[[143 126 136 126 129]
 [144 109 130 123 138]
 [155 130 131 141 126]]
->
[[126 141 131 130 155]
 [138 123 130 109 144]
 [129 126 136 126 143]]

[[125 130 135 133 125 114 147 121 127 141]
 [129 126 127 130 126 152 128 130 130 132]
 [130 125 122 124 128 129 126 128 132 106]
 [128 137 124 125 126 110 118 125 129 124]
 [127 121 126 128 127 142 130 129 124 110]
 [129 128 123 125 128 119 123 126 131 111]
 [129 125 127 127 126 120 118 128 126 131]
 [124 130 126 126 127 115 131 128 118 113]]
->
[[113 118 128 131 115 127 126 126 130 124]
 [131 126 128 118 120 126 127 127 125 129]
 [111 131 126 123 119 128 125 123 128 129]
 [110 124 129 130 142 127 128 126 121 127]
 [124 129 125 118 110 126 125 124 137 128]
 [106 132 128 126 129 128 124 122 125 130]
 [132 130 130 128 152 126 130 127 126 129]
 [141 127 121 147 114 125 133 135 130 125]]

[[131 127 131 123]
 [121 136 135 132]
 [131 124 133 122]
 [130 124 138 132]
 [123 134 133 126]
 [129 133 130 147]
 [122 132 128 134]
 [109 138 153 132]
 [127 134 136 134]]
->
[[134 136 134 127]
 [132 153 138 109]
 [134 128 132 122]
 [147 130 133 129]
 [126 133 134 123]
 [132 138 124 130]
 [122 133 124 131]
 [132 135 136 121]
 [123 131 127 131]]

[[129 112 133 144 121 130 128 129 133 117 128 128 130 132 129]
 [131 142 112 110 122 120 130 125 136 122 129 131 132 135 127]
 [127 131 143 103 125 125 128 128 124 138 129 127 132 135 130]]
->
[[130 135 132 127 129 138 124 128 128 125 125 103 143 131 127]
 [127 135 132 131 129 122 136 125 130 120 122 110 112 142 131]
 [129 132 130 128 128 117 133 129 128 130 121 144 133 112 129]]

[[118 125 134 127 127 125 103]
 [126 123 132 132 130 126 104]
 [128 128 137 124 125 126 110]
 [120 124 124 121 125 127 139]
 [122 128 137 133 132 121 112]
 [117 124 116 122 126 127 147]
 [114 125 129 128 128 125 106]]
->
[[106 125 128 128 129 125 114]
 [147 127 126 122 116 124 117]
 [112 121 132 133 137 128 122]
 [139 127 125 121 124 124 120]
 [110 126 125 124 137 128 128]
 [104 126 130 132 132 123 126]
 [103 125 127 127 134 125 118]]

[[125 129 128 136 124 130]
 [122 135 131 133 130 133]
 [130 123 118 114 125 131]
 [128 133 118 126 101 143]
 [125 129 121 116 135 124]
 [119 110 131 132 118 130]
 [122 132 134 125 120 131]
 [126 129 133 132 116 133]
 [124 123 128 135 129 134]
 [125 121 124 135 128 137]]
->
[[137 128 135 124 121 125]
 [134 129 135 128 123 124]
 [133 116 132 133 129 126]
 [131 120 125 134 132 122]
 [130 118 132 131 110 119]
 [124 135 116 121 129 125]
 [143 101 126 118 133 128]
 [131 125 114 118 123 130]
 [133 130 133 131 135 122]
 [130 124 136 128 129 125]]

[[119 106 127 128 122 122 126 127 125 136 136 128 128]
 [105 127 147 127 123 120 143 128 129 125 129 128 130]
 [116 112 129 128 120 119 129 127 128 133 139 128 128]
 [138 128 113 128 131 131 112 127 118 120 110 127 126]]
->
[[126 127 110 120 118 127 112 131 131 128 113 128 138]
 [128 128 139 133 128 127 129 119 120 128 129 112 116]
 [130 128 129 125 129 128 143 120 123 127 147 127 105]
 [128 128 136 136 125 127 126 122 122 128 127 106 119]]

[[127 126 123 133 126 129 127 130 130]
 [117 113 110 135 111 136 129 142 154]
 [125 122 122 129 121 131 126 135 132]
 [131 126 125 130 128 130 128 133 127]
 [129 126 123 129 128 130 128 132 129]
 [130 126 126 128 124 131 127 130 128]]
->
[[128 130 127 131 124 128 126 126 130]
 [129 132 128 130 128 129 123 126 129]
 [127 133 128 130 128 130 125 126 131]
 [132 135 126 131 121 129 122 122 125]
 [154 142 129 136 111 135 110 113 117]
 [130 130 127 129 126 133 123 126 127]]
---
[[115 115 136]
 [147 100 126]
 [120 127 129]]
->
[[115 115]
 [147 100]
 [120 127]]

[[126 133]
 [154 128]
 [152 130]
 [142 133]
 [152 130]]
->
[[126 133]
 [154 128]
 [152 130]]

[[130 136 150]
 [130 124 128]
 [130 133 135]
 [122 131 132]]
->
[[130 136]
 [130 124]
 [130 133]]

[[149 128 128 129 129]
 [129 127 107 128 128]
 [128 128 129 128 128]
 [129 128 125 128 128]]
->
[[149 128]
 [129 127]
 [128 128]]

[[117 124 123]
 [125 108 121]
 [123 121 106]
 [115 108 147]
 [145 138 143]]
->
[[117 124]
 [125 108]
 [123 121]]

[[131  99]
 [129 140]
 [125 134]
 [107 117]]
->
[[131  99]
 [129 140]
 [125 134]]
---
[[141 121 125 131 126 130 122 130 124 128]
 [132 128 129 127 123 128 139 122 129 132]
 [145 126 127 130 128 130 126 126 124 129]
 [122 127 127 124 129 128 123 126 128 126]
 [121 120 130 129 119 128 114 138 127 127]
 [149 127 127 125 128 128 122 134 121 128]
 [142 122 127 128 132 126 122 123 126 126]
 [129 124 127 127 146 129 118 137 127 128]]
->
[[129 124 127 127 146 129 118 137 127 128]
 [141 121 125 131 126 130 122 130 124 128]
 [132 128 129 127 123 128 139 122 129 132]
 [145 126 127 130 128 130 126 126 124 129]
 [122 127 127 124 129 128 123 126 128 126]
 [121 120 130 129 119 128 114 138 127 127]
 [149 127 127 125 128 128 122 134 121 128]
 [142 122 127 128 132 126 122 123 126 126]]

[[124 119 141]
 [119 130 134]
 [107 125 129]
 [148 107 133]
 [129 145 135]]
->
[[129 145 135]
 [124 119 141]
 [119 130 134]
 [107 125 129]
 [148 107 133]]

[[103 130]
 [125 134]
 [112 135]
 [140 133]
 [124 125]]
->
[[124 125]
 [103 130]
 [125 134]
 [112 135]
 [140 133]]

[[101 133 139 121 139 132 146 122 143 106 132 134 141 103]
 [105 150 142 140 152 116 134 130 141 122 125 133 125 115]
 [122 137 144 122 140 110 129 129 139 136 128 123 119 133]
 [133 133 125 124 130 128 120 138 113 144 119 133 125 135]]
->
[[133 133 125 124 130 128 120 138 113 144 119 133 125 135]
 [101 133 139 121 139 132 146 122 143 106 132 134 141 103]
 [105 150 142 140 152 116 134 130 141 122 125 133 125 115]
 [122 137 144 122 140 110 129 129 139 136 128 123 119 133]]

[[134 133 132]
 [141 118 143]
 [117 132 131]
 [106 117 122]
 [147 138 130]
 [137 111 121]]
->
[[137 111 121]
 [134 133 132]
 [141 118 143]
 [117 132 131]
 [106 117 122]
 [147 138 130]]

[[118 134 124 123 108 134 110]
 [121 127 123 126 129 124 132]
 [133 134 133 128 113 138 109]
 [122 128 125 126 125 127 126]
 [103 129 112 119 114 125 122]
 [120 134 125 124 108 135 109]
 [137 125 133 132 139 126 137]
 [102 129 111 119 116 123 124]]
->
[[102 129 111 119 116 123 124]
 [118 134 124 123 108 134 110]
 [121 127 123 126 129 124 132]
 [133 134 133 128 113 138 109]
 [122 128 125 126 125 127 126]
 [103 129 112 119 114 125 122]
 [120 134 125 124 108 135 109]
 [137 125 133 132 139 126 137]]

[[141 143 111]
 [119 129 103]
 [133 141 111]]
->
[[133 141 111]
 [141 143 111]
 [119 129 103]]
